Below is a small trained network, with its code and all its weights. Each question gives an input and a class and asks what happens when units are switched off, that is, made to give their printed mean instead of their output.

import numpy as np


def w(rows, s, z=0):
    codes = np.array(rows[::2]) - 128.0
    scale = np.full(codes.shape[1], s)
    scale[-1] = z or s
    return codes * scale


def f(y):
    return np.maximum(y, 0)


def log_softmax(a):
    a = a - a.max(-1, keepdims=True)
    return a - np.log(np.exp(a).sum(-1, keepdims=True))


def net(x, mask):
    res = np.array(x, float).reshape(1, 4) / 4 @ E
    y = f(res @ A[0][:, :-1].T + A[0][:, -1])
    res = res + np.where(mask, y, B[0][:, -1]) @ B[0][:, :-1]
    return log_softmax(res[-1] @ U[:, :-1].T + U[:, -1])


A, B = {}, {}
E = w([
[126,131,127,129],'x0',
[32,34,135,113],'x1',
[83,181,4,61],'x2',
[174,86,38,190],'x3',
],0.012)
A[0] = w([
[25,80,112,83,219],'n0',
[105,103,175,177,148],'n1',
[109,222,148,103,234],'n2',
[184,212,147,216,253],'n3',
[70,140,187,145,127],'n4',
[166,184,74,47,143],'n5',
[177,189,7,225,151],'n6',
[82,22,138,201,184],'n7',
[163,69,190,180,253],'n8',
[55,118,225,104,235],'n9',
],0.011,0.0039)
B[0] = w([
[112,219,13,141,244],'n0',
[123,120,206,168,187],'n1',
[37,39,184,32,215],'n2',
[199,6,181,95,237],'n3',
[167,246,161,119,184],'n4',
[5,2,164,162,220],'n5',
[100,15,137,210,254],'n6',
[64,167,164,253,234],'n7',
[170,113,238,155,239],'n8',
[152,214,124,43,247],'n9',
],0.0071,0.012)
U = w([
[161,106,179,48,83],'0',
[66,96,145,68,186],'1',
[251,119,99,168,174],'2',
[92,78,102,146,2],'3',
[138,226,154,134,49],'4',
[89,162,52,64,149],'5',
[91,131,148,170,236],'6',
[119,129,20,157,114],'7',
],0.015,0.0037)

Each question gives the input, the list of numbers given to net, and the class t.
The units are the neurons (one row each of A and B). Each row of codes is followed by its name. A weight is (code - 128) times the scale printed after its matrix; where a second scale follows, it is the last column's (A, B and U).
mask holds one flag per neuron, in row order. A switched-off neuron (its flag False) gives its mean, the last column of its row in B, instead of its output. The means were averaged over made-up inputs and are rounded, as every weight is.
A unit's drop is (log p(t) with every unit on - log p(t) with that unit switched off) / (log p(t) with every unit on - log p(t) with every unit switched off).
The circuit of an input: a set's keep is (log p(t) with only the set's units on - log p(t) with every unit switched off) / (log p(t) with every unit on - log p(t) with every unit switched off). Starting from all 10 units, units are removed one at a time, each time the one whose removal leaves the highest keep (on an exact tie, the one counted first), for as long as the keep stays at least 0.8.
units of the circuit, in order: the units of the circuit, biggest drop first
most important unit: the unit with the biggest drop
k most important neurons: the k neurons with the biggest drops, biggest first
drop when u is switched off: that unit's drop, to one decimal
input [3,7,1,0], class 5: units of the circuit, in order : [n0, n6]
input [0,2,3,-8], class 5: most important unit : n0
input [-6,-3,5,2], class 3: 2 most important neurons : [n6, n9]
input [5,-8,-2,-1], class 0: 2 most important neurons : [n3, n2]
input [4,1,-1,-8], class 4: 3 most important neurons : [n3, n4, n5]
input [-1,2,5,3], class 7: units of the circuit, in order : [n2, n8]
input [2,-8,1,4], class 3: units of the circuit, in order : [n6, n5]
input [-2,-2,4,8], class 3: 3 most important neurons : [n6, n0, n5]
input [2,-3,-1,3], class 2: units of the circuit, in order : [n2, n5]
input [-7,-4,-7,-1], class 0: 2 most important neurons : [n0, n3]
input [-5,7,1,3], class 7: units of the circuit, in order : [n0, n2]
input [-1,-5,7,-1], class 1: 3 most important neurons : [n2, n7, n0]
input [1,-3,-8,-2], class 0: 2 most important neurons : [n3, n0]
input [6,8,2,-4], class 5: 2 most important neurons : [n0, n8]
input [5,0,-4,0], class 0: 2 most important neurons : [n0, n6]
input [0,3,8,-7], class 5: units of the circuit, in order : [n0]
input [-3,-2,8,6], class 3: 2 most important neurons : [n5, n6]
input [6,0,-1,7], class 2: 2 most important neurons : [n5, n2]
input [0,-4,3,0], class 1: drop when n7 is switched off : 0.3
input [-4,8,8,1], class 7: drop when n2 is switched off : 0.2
input [-6,7,-4,6], class 6: drop when n7 is switched off : 0.1
input [4,8,3,0], class 5: most important unit : n6
input [-3,-3,4,1], class 3: drop when n7 is switched off : -0.1
